The symbols move the units like this.
~: JQ->GM, PF->BR, TZ->BB, BG->FC, CD->MP, BB->TZ, CR->BM, QN->NR, CG->HS, ZL->BT, HB->ZT, JJ->TC, CP->NG, RP->QT, HD->DP, BN->NQ, MP->CD, PM->HL, NL->GG, DQ->MF, GB->ZP, BT->ZL, GJ->TM, DC->SQ, QF->TP, MT->RL, MF->DQ, HQ->DT, GP->QJ, GQ->BZ, CM->FT, FL->FB, SM->HT, TB->NC, HZ->CL, NR->QN, QJ->GP, SR->PN, DS->TH, MS->RJ, QQ->SL, PH->TN, SQ->DC, DT->HQ, TC->JJ, TD->GF, DP->HD, MD->ZQ, HP->NS, HM->SD, ZQ->MD, TP->QF, TM->GJ, HS->CG, QG->GR, TG->MN, RF->JM, FT->CM, TQ->JC, QD->BP, RR->RG, GG->NL, TN->PH, TH->DS, NQ->BN, NB->HC, ZP->GB, HC->NB, BZ->GQ, JC->TQ, MN->TG, RJ->MS, HL->PM, PZ->PG, RG->RR, NG->CP, FC->BG, RH->CQ, JR->ZC, NS->HP, JT->TJ, SL->QQ, HT->SM, JM->RF, ZJ->BQ, BQ->ZJ, NJ->DD, ZC->JR, BR->PF, QT->RP, MR->GN, RL->MT, GR->QG, NC->TB, PG->PZ, GN->MR, ZD->FQ, CQ->RH, GT->ZN, BP->QD, SD->HM, ZM->LD, DD->NJ, BM->CR, GF->TD, PN->SR, FB->FL, FQ->ZD, GM->JQ, LD->ZM, ZT->HB, ZN->GT, TJ->JT, CL->HZ
!: JQ->DC, PF->NQ, TZ->ZM, HF->GG, BG->HB, CD->QT, BB->LD, CR->TC, QN->JR, CG->TN, ZL->PN, HB->BG, JJ->BM, CP->CQ, RP->MP, HD->TH, BN->BR, MP->RP, PM->FL, DQ->BQ, GB->GN, BT->SR, GJ->RL, DC->JQ, QF->GT, MT->TM, MF->ZJ, HQ->CL, GP->BZ, GQ->QJ, CM->RF, FL->PM, SM->MD, TB->CN, HZ->DT, NR->ZC, QJ->GQ, SR->BT, DS->DP, MS->JC, QQ->DD, PH->HS, SQ->GM, DT->HZ, TC->CR, TD->SD, DP->DS, MD->SM, HP->TG, HM->GF, CN->TB, ZQ->HT, TP->ZN, TM->MT, HS->PH, QG->PG, TG->HP, RF->CM, FT->JM, TQ->RJ, QD->FQ, GG->HF, TN->CG, TH->HD, NQ->PF, ZP->MR, HC->CF, BZ->GP, JC->MS, MN->NS, RJ->TQ, HL->FB, PZ->GR, RG->JZ, NG->RH, JZ->RG, FC->ZT, RH->NG, JR->QN, NS->MN, CF->HC, SL->NJ, HT->ZQ, JM->FT, ZJ->MF, BQ->DQ, NJ->SL, ZC->NR, BR->BN, QT->CD, MR->ZP, RL->GJ, GR->PZ, PG->QG, GN->GB, ZD->BP, CQ->CP, GT->QF, BP->ZD, SD->TD, ZM->TZ, DD->QQ, SN->TJ, BM->JJ, GF->HM, PN->ZL, FB->HL, FQ->QD, GM->SQ, LD->BB, ZT->FC, ZN->TP, TJ->SN, CL->HQ
*: JQ->HZ, PF->PH, TZ->GN, HF->FB, BG->BQ, CD->RF, BB->MR, QN->MD, CG->BN, ZL->SD, HB->DQ, JJ->TB, CP->JC, RP->FT, HD->QJ, BN->CG, MP->JM, PM->NL, NL->PM, DR->TJ, DQ->HB, GB->ZM, BT->HM, GJ->CF, DC->DT, QF->SL, MT->NB, MF->ZT, HQ->SQ, GP->DP, GQ->TH, CM->QT, SM->JR, TB->JJ, HZ->JQ, NR->ZQ, QJ->HD, SR->GF, DS->BZ, MS->CQ, QQ->TP, PH->PF, SQ->HQ, DT->DC, TC->NC, TD->PN, DP->GP, MD->QN, HP->BP, HM->BT, CN->BM, ZQ->NR, TP->QQ, HS->NQ, QG->JZ, TG->ZD, RF->CD, FT->RP, TQ->NG, QD->NS, RR->PZ, GG->HL, TN->BR, TH->GQ, NQ->HS, NB->MT, ZP->LD, HC->RL, BZ->DS, JC->CP, MN->FQ, RJ->RH, HL->GG, PZ->RR, RG->PG, NG->TQ, JZ->QG, FC->ZJ, RH->RJ, JR->SM, NS->QD, CF->GJ, SL->QF, HT->ZC, JM->MP, ZJ->FC, BQ->BG, NJ->GT, ZC->HT, BR->TN, QT->CM, MR->BB, RL->HC, NC->TC, PG->RG, GN->TZ, ZD->TG, CQ->MS, GT->NJ, BP->HP, SD->ZL, ZM->GB, DD->ZN, BM->CN, GF->SR, PN->TD, FB->HF, FQ->MN, GM->CL, LD->ZP, ZT->MF, ZN->DD, TJ->DR, CL->GM
@: JQ->HL, PF->ZQ, TZ->DS, HF->DT, BG->GF, CD->QG, BB->TH, CR->DD, QN->TN, CG->JR, ZL->MF, HB->HM, JJ->SL, CP->NS, RP->PZ, HD->LD, BN->SM, MP->GR, PM->GM, NL->CL, DR->HC, DQ->BT, GB->GP, BT->DQ, GJ->SN, DC->FB, QF->TB, MT->JT, MF->ZL, GP->GB, GQ->MR, CM->RG, FL->SQ, SM->BN, TB->QF, HZ->GG, NR->PH, QJ->ZP, SR->BQ, DS->TZ, MS->FQ, QQ->TC, PH->NR, SQ->FL, DT->HF, TC->QQ, TD->FC, DP->ZM, MD->BR, HP->NG, HM->HB, CN->GT, ZQ->PF, TP->NC, HS->ZC, QG->CD, TG->RH, RF->JZ, FT->RR, TQ->BP, QD->JC, RR->FT, GG->HZ, TN->QN, TH->BB, NQ->HT, ZP->QJ, HC->DR, BZ->GN, JC->QD, MN->CQ, RJ->ZD, HL->JQ, PZ->RP, RG->CM, NG->HP, JZ->RF, FC->TD, RH->TG, JR->CG, NS->CP, JT->MT, SL->JJ, HT->NQ, ZJ->PN, BQ->SR, NJ->BM, ZC->HS, BR->MD, QT->PG, MR->GQ, RL->TJ, GR->MP, NC->TP, PG->QT, GN->BZ, ZD->RJ, CQ->MN, GT->CN, BP->TQ, SD->ZT, ZM->DP, DD->CR, SN->GJ, BM->NJ, GF->BG, PN->ZJ, FB->DC, FQ->MS, GM->PM, LD->HD, ZT->SD, TJ->RL, CL->NL
%: JQ->HS, PF->DT, TZ->GF, HF->ZQ, BG->DS, CD->GJ, BB->TD, CR->FQ, QN->FL, CG->GM, ZL->ZP, HB->DP, JJ->BP, CP->TP, RP->MT, HD->ZT, BN->CL, MP->TM, PM->JR, NL->SM, DR->RG, DQ->GP, GB->BT, BT->GB, GJ->CD, DC->PH, QF->NG, MT->RP, MF->QJ, HQ->BR, GP->DQ, GQ->ZJ, CM->HC, FL->QN, SM->NL, TB->HP, HZ->NQ, NR->FB, QJ->MF, SR->GN, DS->BG, MS->DD, QQ->JC, PH->DC, SQ->TN, DT->PF, TC->QD, TD->BB, DP->HB, HP->TB, HM->ZM, CN->TG, ZQ->HF, TP->CP, TM->MP, HS->JQ, QG->SN, TG->CN, RF->CF, FT->NB, TQ->SL, QD->TC, GG->HT, TN->SQ, TH->FC, NQ->HZ, NB->FT, ZP->ZL, HC->CM, BZ->BQ, JC->QQ, RJ->NJ, HL->ZC, PZ->JT, RG->DR, NG->QF, FC->TH, RH->GT, JR->PM, NS->NC, CF->RF, JT->PZ, SL->TQ, HT->GG, ZJ->GQ, BQ->BZ, NJ->RJ, ZC->HL, BR->HQ, QT->RL, MR->PN, RL->QT, NC->NS, PG->TJ, GN->SR, ZD->BM, CQ->ZN, GT->RH, BP->JJ, SD->LD, ZM->HM, DD->MS, SN->QG, BM->ZD, GF->TZ, PN->MR, FB->NR, FQ->CR, GM->CG, LD->SD, ZT->HD, ZN->CQ, TJ->PG, CL->BN
^: JQ->RL, PF->RF, TZ->JC, BG->TC, CD->PH, BB->TQ, CR->HB, QN->GR, CG->RP, ZL->GT, HB->CR, JJ->FC, CP->GN, RP->CG, HD->ZD, BN->FT, MP->TN, PM->JT, DR->GG, GB->CQ, BT->ZN, GJ->DC, DC->GJ, QF->PN, MT->GM, MF->CN, GP->MN, GQ->HP, CM->NQ, SM->RR, TB->ZJ, HZ->HC, NR->QG, QJ->TG, SR->TP, DS->QD, MS->ZM, QQ->GF, PH->CD, SQ->TM, DT->CF, TC->BG, TD->SL, DP->FQ, HP->GQ, HM->DD, CN->MF, ZQ->JZ, TP->SR, TM->SQ, HS->QT, QG->NR, TG->QJ, RF->PF, FT->BN, TQ->BB, QD->DS, RR->SM, GG->DR, TN->MP, TH->BP, NQ->CM, NB->CL, ZP->RH, HC->HZ, BZ->NS, JC->TZ, MN->GP, RJ->LD, HL->TJ, PZ->JR, RG->HT, NG->MR, JZ->ZQ, FC->JJ, RH->ZP, JR->PZ, NS->BZ, CF->DT, JT->PM, SL->TD, HT->RG, JM->BR, ZJ->TB, BQ->NC, NJ->SD, ZC->PG, BR->JM, QT->HS, MR->NG, RL->JQ, GR->QN, NC->BQ, PG->ZC, GN->CP, ZD->HD, CQ->GB, GT->ZL, BP->TH, SD->NJ, ZM->MS, DD->HM, SN->FB, BM->ZT, GF->QQ, PN->QF, FB->SN, FQ->DP, GM->MT, LD->RJ, ZT->BM, ZN->BT, TJ->HL, CL->NB
$: JQ->TD, PF->ZP, TZ->CG, HF->MF, BG->PM, CD->RJ, BB->HS, QN->DP, CG->TZ, ZL->DT, HB->FL, JJ->TJ, CP->FT, RP->JC, HD->NR, BN->GN, MP->MS, PM->BG, NL->BQ, DR->TB, GB->BR, BT->HQ, GJ->NJ, DC->SD, QF->HC, MT->QQ, MF->HF, HQ->BT, GP->MD, GQ->HT, CM->NG, FL->HB, SM->BZ, TB->DR, HZ->PN, NR->HD, QJ->ZQ, SR->CL, DS->JR, MS->MP, QQ->MT, PH->LD, SQ->HM, DT->ZL, TC->JT, TD->JQ, DP->QN, MD->GP, HP->RG, HM->SQ, ZQ->QJ, TP->NB, TM->DD, HS->BB, QG->ZD, TG->JZ, RF->RH, FT->CP, TQ->QT, QD->PZ, RR->NS, GG->ZJ, TN->ZM, TH->ZC, NQ->MR, NB->TP, ZP->PF, HC->QF, BZ->SM, JC->RP, RJ->CD, HL->FC, PZ->QD, RG->HP, NG->CM, JZ->TG, FC->HL, RH->RF, JR->DS, NS->RR, CF->GT, JT->TC, SL->RL, HT->GQ, JM->CQ, ZJ->GG, BQ->NL, NJ->GJ, ZC->TH, BR->GB, QT->TQ, MR->NQ, RL->SL, GR->FQ, PG->BP, GN->BN, ZD->QG, CQ->JM, GT->CF, BP->PG, SD->DC, ZM->TN, DD->TM, SN->BM, BM->SN, GF->GM, PN->HZ, FB->ZT, FQ->GR, GM->GF, LD->PH, ZT->FB, TJ->JJ, CL->SR

In the rows, 68 means zero.

The rows follow the links: the fewer symbols apart two units are, the more alike their rows tend to be.

Each row is also shifted at random along 6 hidden directions that mean nothing.

Some units, each with a row of numbers:
SL: 39	59	61	64	68	53	84	74	69	71	58	78	74	72	63	68	58	56	62	69	55	63	75	74	73	59	54	63	71	61	73	69	74	63	69	76	65	67	66	72	69	74	63	66	76	64	58	67	68	58	65
BN: 82	66	55	70	67	75	61	75	65	66	81	64	68	62	85	84	61	65	61	66	78	72	65	71	49	72	75	70	77	63	62	70	59	75	73	60	75	66	72	52	58	68	68	79	65	86	72	87	67	67	72
QN: 79	68	71	73	80	79	66	53	73	58	68	67	63	73	47	59	68	72	71	60	68	63	53	77	81	61	81	69	70	67	71	60	65	69	53	64	60	76	64	68	70	67	53	58	82	71	81	83	55	88	61
ZD: 107	67	69	57	81	60	61	55	59	81	80	70	68	75	68	63	68	73	62	65	64	74	61	74	75	78	69	67	56	73	62	67	71	74	59	74	62	71	70	68	77	65	56	69	65	63	65	69	61	71	73
NS: 99	72	72	72	73	53	52	66	73	89	65	59	67	74	67	61	68	77	61	68	70	68	63	60	69	62	63	79	69	66	80	79	68	48	66	70	50	68	50	64	74	60	68	76	61	73	66	68	65	69	67
BB: 57	62	62	65	74	67	89	68	70	53	64	68	71	72	64	79	63	60	64	66	72	64	69	82	66	69	66	59	78	61	61	65	69	70	71	66	71	65	77	69	73	66	64	73	89	69	64	82	64	67	68
HS: 50	79	43	77	83	80	87	59	73	55	57	61	70	55	64	64	52	63	71	68	58	64	70	68	58	69	71	66	80	73	62	54	68	50	74	71	67	62	71	80	64	73	62	59	87	72	66	63	73	60	86
HB: 62	73	80	70	61	63	69	76	65	72	76	61	71	65	69	63	83	80	79	70	60	61	67	59	76	71	59	65	60	74	65	76	64	69	68	65	73	62	78	74	65	78	74	63	60	66	82	68	69	77	67
HF: 88	81	81	58	59	75	51	89	72	77	87	69	72	68	72	78	71	76	74	64	77	66	68	67	64	77	73	76	43	60	73	69	53	88	53	51	73	80	62	41	54	55	76	76	55	75	83	87	66	80	61
TZ: 71	68	76	62	71	57	72	68	68	71	73	50	73	62	94	65	65	78	68	85	63	67	58	59	48	76	69	69	60	71	50	74	58	64	69	76	77	65	76	73	56	73	73	72	68	68	77	71	65	72	72
RL: 112	62	73	68	63	77	62	62	51	60	70	82	60	63	84	62	66	52	54	77	76	75	65	74	55	71	75	67	75	79	45	63	70	80	68	86	77	62	75	68	75	75	73	74	66	66	68	54	53	49	76
MR: 62	79	71	70	73	64	81	65	75	72	64	51	73	68	88	65	68	69	68	68	74	79	65	69	56	79	77	63	67	62	59	58	72	65	67	67	71	73	65	67	67	66	79	72	68	71	67	68	72	73	67
GT: 72	52	88	67	57	62	76	63	63	60	63	81	73	88	64	63	73	61	61	62	86	77	75	90	86	62	80	72	78	63	70	51	82	89	53	76	70	82	71	61	80	66	62	65	69	55	59	75	60	67	46
BM: 95	62	78	55	55	57	56	83	73	76	82	82	70	72	61	78	70	74	71	63	70	57	70	67	78	61	57	72	44	58	79	73	69	86	61	61	62	80	65	53	62	57	74	75	62	64	70	89	66	73	60
HD: 84	79	85	72	70	58	72	68	72	68	67	56	74	73	60	60	75	75	77	71	63	67	60	64	82	69	68	67	47	66	70	69	74	72	55	69	60	72	65	75	67	59	74	70	77	62	75	73	58	84	68
RJ: 64	64	65	74	65	57	63	66	69	71	68	63	73	75	65	65	64	70	65	70	60	67	68	56	76	72	71	67	60	63	70	64	80	61	66	72	61	74	71	74	64	69	63	63	70	60	59	62	63	71	73
TM: 58	56	65	69	56	68	61	74	65	68	77	79	62	61	74	77	61	67	70	71	67	67	76	65	65	72	70	72	64	66	70	78	74	78	75	74	76	64	77	65	54	71	57	57	61	67	64	60	72	58	73
JR: 65	67	58	50	87	70	65	62	64	59	86	69	57	60	63	75	62	65	64	68	69	62	52	85	52	67	76	64	63	80	49	73	59	74	74	59	72	65	75	64	74	66	62	77	75	75	80	87	55	76	73
FB: 70	83	77	81	74	82	71	55	63	68	58	73	62	61	52	44	69	77	75	71	69	67	60	59	81	69	75	73	65	81	66	52	66	61	47	72	63	77	65	85	68	75	70	54	76	57	79	54	57	74	65
MN: 60	81	74	66	75	61	50	56	65	97	61	59	73	63	75	54	69	79	67	70	62	73	60	60	77	73	78	76	48	72	71	67	68	55	64	74	61	77	61	75	72	61	58	63	52	61	67	59	66	73	71
PN: 106	70	79	85	55	68	90	75	80	52	50	58	73	79	73	63	80	65	77	73	89	80	80	66	75	60	61	69	83	59	77	66	74	69	75	62	74	72	61	65	66	68	81	67	74	73	68	60	85	70	64
QF: 83	64	51	65	65	63	72	66	64	77	64	68	74	63	87	72	62	61	65	69	61	71	79	64	56	75	62	61	77	73	64	67	62	53	78	71	67	63	68	66	67	78	74	74	60	64	59	57	73	49	74
PZ: 79	71	68	78	69	69	56	60	65	64	71	71	54	66	62	64	68	66	64	76	71	68	63	65	71	69	63	67	73	70	66	77	72	57	73	76	62	60	62	80	77	68	72	72	70	67	71	58	60	69	69
DC: 65	68	69	71	56	78	82	81	79	57	68	76	69	62	62	77	63	64	81	63	72	68	77	76	74	61	75	73	72	63	79	60	74	77	67	62	75	69	73	67	48	64	62	52	83	73	66	68	74	70	67
MS: 103	66	61	75	67	60	62	66	77	83	59	60	69	77	69	59	57	75	62	65	60	75	59	65	72	68	80	76	65	62	75	59	68	62	64	71	67	78	60	73	56	60	45	45	73	62	60	76	65	71	64
NC: 69	75	64	61	67	59	56	70	63	94	67	73	71	57	80	63	74	71	64	72	61	64	62	59	59	70	55	69	61	73	69	81	54	57	74	64	66	74	63	63	69	70	71	78	51	75	75	57	74	64	70
TJ: 54	77	57	69	63	73	64	77	65	74	73	86	60	61	60	85	74	61	72	76	63	55	71	52	63	65	51	72	60	67	74	83	70	56	82	66	66	55	67	71	69	74	86	74	64	73	72	47	72	58	79
HC: 79	73	63	92	56	74	77	69	76	65	46	72	68	74	59	63	66	56	64	68	73	75	76	63	74	55	68	73	85	55	89	63	71	54	75	65	62	67	54	70	71	65	66	61	77	75	59	55	75	56	70
QJ: 80	72	78	57	72	72	73	62	68	70	73	59	77	77	70	66	74	77	74	61	75	73	66	86	76	70	82	68	63	65	67	59	66	87	57	70	68	76	69	64	72	58	65	75	64	64	70	85	69	82	65
FT: 84	60	83	85	52	69	55	66	68	61	67	74	64	84	82	69	84	62	57	74	90	82	68	69	67	70	70	79	87	52	61	74	80	72	70	71	70	61	63	70	71	60	84	77	63	70	63	57	71	63	69
GG: 80	90	86	89	52	77	62	79	79	76	64	63	72	63	72	66	86	75	84	76	77	63	70	35	67	66	52	73	62	62	78	78	69	56	79	58	69	61	50	77	56	66	100	75	61	72	81	44	82	72	65
HL: 56	76	59	47	84	84	77	65	55	56	79	83	61	49	71	70	55	61	67	66	62	63	66	83	53	69	61	58	68	89	48	64	55	71	63	69	76	57	82	66	73	79	70	77	72	69	78	66	54	58	74
GR: 60	70	91	65	63	74	54	54	61	61	80	77	59	74	54	66	69	63	65	64	76	73	60	78	78	60	79	77	62	67	66	75	79	78	65	77	67	68	64	79	68	57	58	58	71	60	58	64	68	74	66
ZL: 72	62	46	64	76	80	83	68	57	63	69	67	73	66	83	81	70	68	72	65	71	66	94	68	64	74	62	46	87	80	65	63	62	88	80	67	77	59	92	63	70	86	65	71	58	68	65	57	93	58	75
NG: 64	58	58	71	65	59	71	67	71	67	68	71	71	81	79	83	71	63	58	68	69	68	80	70	67	69	59	60	81	61	73	77	71	74	71	69	63	70	73	59	77	65	75	86	69	64	51	74	70	57	66
BG: 89	77	48	64	81	71	76	62	63	75	62	59	70	49	69	53	69	76	75	73	50	66	67	67	56	67	63	61	66	90	60	67	55	44	73	73	70	60	73	79	74	86	70	68	65	73	77	54	70	67	77
ZT: 67	71	83	50	72	70	83	66	61	59	73	69	71	67	65	69	77	75	83	65	72	64	73	81	77	65	71	64	58	76	63	64	73	82	63	72	76	63	78	76	71	73	71	62	65	61	69	64	69	72	69
FL: 78	79	98	74	56	79	67	64	69	61	70	65	61	61	59	54	82	74	84	70	81	68	59	68	77	66	77	83	60	69	66	71	73	71	71	71	77	76	63	81	58	62	74	49	68	62	80	57	71	76	68
BR: 28	68	59	72	69	66	61	81	78	68	79	66	65	73	64	78	60	73	71	62	69	68	68	70	75	75	69	71	69	58	79	66	65	77	61	57	68	72	72	47	55	60	64	71	66	81	74	101	59	79	63
BT: 64	69	82	83	63	69	78	58	65	65	49	61	69	81	77	41	79	74	72	73	71	82	73	68	84	68	75	72	79	79	64	50	66	63	52	75	79	78	70	79	74	81	68	57	68	54	71	53	61	78	63
MT: 47	54	83	60	64	62	65	68	68	60	70	86	63	76	71	64	57	59	60	74	63	71	55	75	64	60	70	73	71	68	55	69	64	73	54	79	68	80	68	66	68	71	61	70	74	61	72	68	42	64	60
HZ: 56	70	86	63	60	76	77	79	73	59	65	73	67	71	73	74	71	52	72	69	87	78	70	88	64	65	77	70	76	53	68	60	69	86	68	62	83	79	64	54	65	56	78	68	71	75	72	78	66	66	60

Start, symbols taken left to right, then the unit you end at.
Answers are names.
36	61	76	61	60	57	88	82	83	62	67	69	72	65	69	69	66	74	74	77	61	62	70	66	63	61	59	68	68	63	68	70	64	66	67	64	72	71	70	63	56	67	70	66	77	72	74	82	60	78	55
% * ~ => MR
79	63	49	72	74	49	63	66	74	83	59	62	68	70	74	62	52	65	58	75	48	68	62	60	63	68	70	67	70	68	67	73	56	48	67	71	57	66	72	66	70	76	57	72	73	70	66	77	50	68	69
^ ~ ^ => TQ
86	62	55	52	89	60	61	59	62	76	70	71	69	67	63	63	59	65	57	58	59	70	60	89	62	68	72	66	64	78	64	70	62	61	73	76	64	70	68	64	85	65	45	75	68	73	64	88	56	69	61
* * ^ $ => JR
59	65	29	75	78	53	68	73	75	74	64	53	74	60	85	76	55	72	62	69	47	62	69	48	58	79	61	55	74	75	71	70	48	47	71	62	60	65	69	59	66	83	61	81	67	82	74	87	67	70	75
% ~ @ ! ~ => DQ
86	80	69	73	73	67	78	65	76	64	59	48	76	63	72	74	80	73	78	77	73	64	71	61	60	67	53	59	67	71	74	81	80	57	88	68	74	59	66	86	63	59	82	67	77	71	67	48	92	65	75
* % $ => GG
63	73	62	57	78	68	73	63	75	75	69	52	67	67	64	72	74	73	71	63	70	71	69	81	60	64	67	68	73	65	72	73	68	65	84	59	67	65	66	66	72	64	64	74	69	74	75	77	80	75	72
* ^ * @ % => TP
81	58	72	74	54	53	54	81	76	86	66	67	68	73	72	61	71	73	64	75	57	69	65	52	76	69	65	77	62	67	74	73	72	69	59	71	72	76	72	62	55	75	66	63	60	57	70	67	66	76	61
* * $ => TM
34	55	68	57	68	58	85	68	65	69	65	73	71	65	62	60	54	62	58	68	60	73	72	83	66	56	72	70	71	67	71	69	63	62	70	76	73	75	73	68	69	73	52	55	78	68	59	74	58	58	64
@ % @ => JC
84	69	93	59	56	62	70	75	74	75	64	79	69	73	65	68	84	64	69	68	81	75	68	78	76	58	63	79	58	58	73	74	68	74	67	68	66	80	58	62	80	55	78	79	59	64	72	68	62	69	58
@ ! $ => CF
46	76	69	62	79	62	77	64	68	73	67	58	77	68	70	72	70	74	66	69	72	62	68	75	59	72	61	58	65	67	59	66	62	67	64	66	61	65	72	68	77	68	74	89	71	72	74	74	68	72	67
~ ^ ^ ! ~ => QJ
84	58	31	79	63	73	50	75	72	82	71	69	65	68	72	85	55	72	64	56	62	68	80	55	65	73	71	72	80	59	86	76	69	64	82	55	65	59	66	49	57	69	50	68	62	92	58	76	84	58	75
* ^ % => SQ
38	78	52	73	81	64	69	65	65	75	67	55	74	74	77	65	60	75	69	70	56	58	73	53	70	76	70	53	61	83	62	58	58	61	54	68	62	66	76	62	69	83	65	76	63	71	69	71	63	66	75
$ % $ * ~ => HM
50	68	55	68	77	63	69	61	62	74	57	66	68	66	82	65	66	63	61	72	64	83	70	68	62	70	66	63	77	72	64	69	71	53	84	76	70	65	66	80	78	74	67	68	60	66	55	52	78	54	83
* % $ ~ ! => GJ
77	64	77	69	69	67	77	61	63	63	67	62	70	70	80	49	72	80	70	76	68	80	65	69	69	70	80	68	71	83	54	60	72	69	60	76	79	71	78	80	65	82	67	51	69	48	74	59	66	78	66
* $ ~ @ * => FB
86	70	65	63	72	80	64	65	65	56	76	80	61	68	61	88	76	58	68	66	80	68	75	72	67	62	61	66	73	60	69	85	81	68	86	70	68	52	67	73	76	54	72	71	69	72	59	59	78	53	78
! $ @ $ => CD
103	63	69	63	65	59	74	71	76	66	67	65	77	76	72	78	67	65	63	71	78	74	71	73	65	70	69	68	72	52	75	77	85	65	76	65	73	70	64	71	59	51	67	65	71	69	53	73	82	58	64
$ $ $ => QT
89	62	61	80	56	74	59	68	59	68	64	77	70	65	72	67	62	65	65	72	62	69	69	51	79	70	68	72	69	71	73	65	71	67	67	74	63	68	72	76	65	78	71	63	71	63	63	45	63	59	71
* * ! ! => GJ
95	81	50	91	66	70	65	75	80	73	60	54	73	64	76	70	61	65	68	69	69	69	62	45	59	80	69	71	68	61	77	67	61	48	66	60	63	70	58	60	52	70	78	76	72	81	77	72	67	66	70
@ $ $ % => GG
